Below is a small trained network, with its code and all its weights. Each question gives an input and a class and asks what happens when units are switched off, that is, made to give their printed mean instead of their output.

import numpy as np


def w(rows, s, z=0):
    codes = np.array(rows[::2]) - 128.0
    scale = np.full(codes.shape[1], s)
    scale[-1] = z or s
    return codes * scale


def norm(h):
    return h / np.sqrt((h * h).mean(-1, keepdims=True) + 1e-5)


def f(y):
    return np.maximum(y, 0)


def log_softmax(a):
    a = a - a.max(-1, keepdims=True)
    return a - np.log(np.exp(a).sum(-1, keepdims=True))


def net(x, mask):
    res = np.array(x, float).reshape(1, 6) / 4 @ E
    u = 0
    for l in range(3):
        y = f(norm(res) @ A[l][:, :-1].T + A[l][:, -1])
        res = res + np.where(mask[u : u + 8], y, B[l][:, -1]) @ B[l][:, :-1]
        u += 8
    return log_softmax(norm(res)[-1] @ U[:, :-1].T + U[:, -1])


A, B = {}, {}
E = w([
[93,84,102,189,16,172,87,115,207],'x0',
[97,127,71,138,165,70,72,85,150],'x1',
[48,127,128,156,177,166,105,207,132],'x2',
[175,197,80,86,85,63,131,246,199],'x3',
[90,70,135,137,104,61,174,147,102],'x4',
[164,199,134,254,107,103,92,141,50],'x5',
],0.0077)
A[0] = w([
[172,117,192,116,67,225,206,205,83,5],'0.n0',
[26,85,146,145,86,20,195,149,85,73],'0.n1',
[46,138,161,144,170,169,92,212,126,1],'0.n2',
[158,219,130,92,159,224,34,98,155,48],'0.n3',
[86,106,140,141,102,69,189,128,120,46],'0.n4',
[100,98,136,89,133,140,138,138,144,86],'0.n5',
[136,173,82,104,105,79,108,181,156,9],'0.n6',
[72,140,2,113,167,49,41,74,125,9],'0.n7',
],0.0091,0.0094)
B[0] = w([
[130,164,208,177,179,87,119,107,231,221],'0.n0',
[227,106,101,151,166,194,89,143,143,253],'0.n1',
[79,123,52,198,153,66,207,126,146,173],'0.n2',
[207,33,102,165,147,133,136,167,116,241],'0.n3',
[168,121,111,122,140,169,98,121,124,151],'0.n4',
[126,112,107,113,140,113,117,124,144,177],'0.n5',
[153,147,126,112,80,121,157,193,141,188],'0.n6',
[141,160,245,171,148,123,184,131,208,201],'0.n7',
],0.012,0.0029)
A[1] = w([
[200,180,142,76,63,107,96,29,120,2],'1.n0',
[103,118,110,135,164,72,43,81,141,86],'1.n1',
[112,205,96,69,83,116,132,178,130,57],'1.n2',
[76,126,119,170,1,227,101,144,163,54],'1.n3',
[64,117,140,129,157,168,120,36,74,32],'1.n4',
[121,158,145,189,79,87,97,170,35,3],'1.n5',
[139,151,173,211,113,79,75,145,63,45],'1.n6',
[134,204,159,63,204,161,182,174,22,60],'1.n7',
],0.0098,0.0072)
B[1] = w([
[66,97,85,198,149,102,228,172,119,174],'1.n0',
[164,154,185,119,109,122,144,178,131,149],'1.n1',
[113,140,153,147,69,139,111,164,60,182],'1.n2',
[141,122,115,116,202,6,74,81,114,255],'1.n3',
[121,156,165,130,43,129,110,223,82,189],'1.n4',
[138,188,73,96,131,201,95,74,178,165],'1.n5',
[123,161,99,85,162,202,147,86,200,215],'1.n6',
[115,89,86,159,108,43,45,66,163,231],'1.n7',
],0.011,0.0042)
A[2] = w([
[66,64,119,4,134,140,151,132,163,24],'2.n0',
[160,133,79,156,142,126,130,142,154,254],'2.n1',
[89,83,192,166,148,187,118,56,80,154],'2.n2',
[186,121,109,151,85,104,177,100,130,79],'2.n3',
[79,112,141,125,118,173,105,94,45,67],'2.n4',
[30,156,84,155,167,137,142,158,115,2],'2.n5',
[162,108,115,123,89,111,233,93,107,35],'2.n6',
[136,160,152,108,200,87,114,123,92,28],'2.n7',
],0.011,0.0049)
B[2] = w([
[157,255,106,222,121,210,97,52,74,166],'2.n0',
[85,85,182,70,105,174,161,99,44,255],'2.n1',
[160,173,125,52,85,87,154,226,166,191],'2.n2',
[65,93,139,144,176,155,114,166,140,171],'2.n3',
[150,154,59,109,79,95,133,189,120,148],'2.n4',
[85,76,103,139,120,122,201,107,105,142],'2.n5',
[63,123,61,206,185,116,146,172,161,148],'2.n6',
[125,75,154,154,94,105,108,93,182,146],'2.n7',
],0.0094,0.0099)
U = w([
[134,165,142,69,37,97,114,225,110,122],'0',
[133,154,250,159,168,114,157,108,221,188],'1',
[115,77,98,107,143,27,41,41,108,141],'2',
[126,210,82,129,135,237,123,50,109,111],'3',
[229,25,93,139,164,186,122,166,107,105],'4',
[39,90,75,171,157,115,203,146,111,148],'5',
[84,97,213,84,107,171,148,101,70,2],'6',
],0.017,0.0046)

Each question gives the input, the list of numbers given to net, and the class t.
The units are the neurons (one row each of A and B). Each row of codes is followed by its name. A weight is (code - 128) times the scale printed after its matrix; where a second scale follows, it is the last column's (A, B and U).
mask holds one flag per neuron, layer by layer. A switched-off neuron (its flag False) gives its mean, the last column of its row in B, instead of its output. The means were averaged over made-up inputs and are rounded, as every weight is.
A unit's drop is (log p(t) with every unit on - log p(t) with that unit switched off) / (log p(t) with every unit on - log p(t) with every unit switched off).
The circuit of an input: a set's keep is (log p(t) with only the set's units on - log p(t) with every unit switched off) / (log p(t) with every unit on - log p(t) with every unit switched off). Starting from the 12 units with the biggest drops (on a tie, the unit counted first), units are removed one at a time, each time the one whose removal leaves the highest keep (on an exact tie, the one counted first), for as long as the keep stays at least 0.8.
circuit, biggest first: the units of the circuit, biggest drop first
k most important neurons: the k neurons with the biggest drops, biggest first
top k neurons in layer l: the k neurons of layer l with the biggest drops, biggest first
input [4,-6,-8,-6,5,7], class 5: circuit, biggest first : [2.n6 2.n3]
input [-5,-4,-2,6,-1,8], class 3: circuit, biggest first : [1.n5 1.n6]
input [-3,6,2,7,7,8], class 3: circuit, biggest first : [1.n6 1.n5]
input [-2,6,-2,0,4,-3], class 1: circuit, biggest first : [0.n7]
input [8,-8,-4,-7,6,6], class 1: circuit, biggest first : [0.n0 1.n3 2.n2 1.n6]
input [-7,1,1,-6,-3,-3], class 2: 3 most important neurons : [1.n7 1.n2 2.n7]
input [-7,4,-3,4,4,8], class 3: circuit, biggest first : [1.n5 1.n6]
input [-1,6,-8,-6,-3,-6], class 5: 2 most important neurons : [1.n0 2.n6]
input [5,1,5,-6,6,-7], class 3: top 2 neurons in layer 0 : [0.n3 0.n5]
input [3,2,2,6,-4,7], class 3: circuit, biggest first : [1.n6 2.n2]
input [-2,-7,-3,6,-7,7], class 1: top 2 neurons in layer 0 : [0.n0 0.n1]
input [-2,-5,-5,-4,2,4], class 1: 3 most important neurons : [0.n0 1.n6 2.n2]
input [-2,8,1,-8,-7,-6], class 0: circuit, biggest first : [2.n2 1.n4]
input [7,2,1,4,-1,-8], class 3: most important neuron : [2.n0]
input [0,-6,-7,-7,7,6], class 0: 2 most important neurons : [2.n2 0.n3]
input [-2,3,-8,3,0,7], class 5: top 3 neurons in layer 2 : [2.n6 2.n0 2.n3]
input [6,-8,8,7,6,4], class 1: circuit, biggest first : [0.n0 2.n2]
input [-7,-6,3,6,7,3], class 2: top 2 neurons in layer 0 : [0.n3 0.n7]
input [-6,-7,-4,-4,1,0], class 1: 2 most important neurons : [0.n0 1.n3]
input [5,-7,7,-1,-8,6], class 4: 2 most important neurons : [0.n3 0.n7]
input [-6,-1,-4,-2,7,-7], class 3: 2 most important neurons : [2.n0 1.n3]
input [-2,1,4,-3,6,-7], class 3: circuit, biggest first : [2.n0]
input [-2,7,5,-7,-1,-4], class 0: circuit, biggest first : [1.n4 2.n2]
input [-6,-4,-4,-3,7,-5], class 4: 3 most important neurons : [0.n1 1.n3 0.n4]
input [7,-4,4,-8,-8,7], class 0: 2 most important neurons : [2.n2 0.n1]
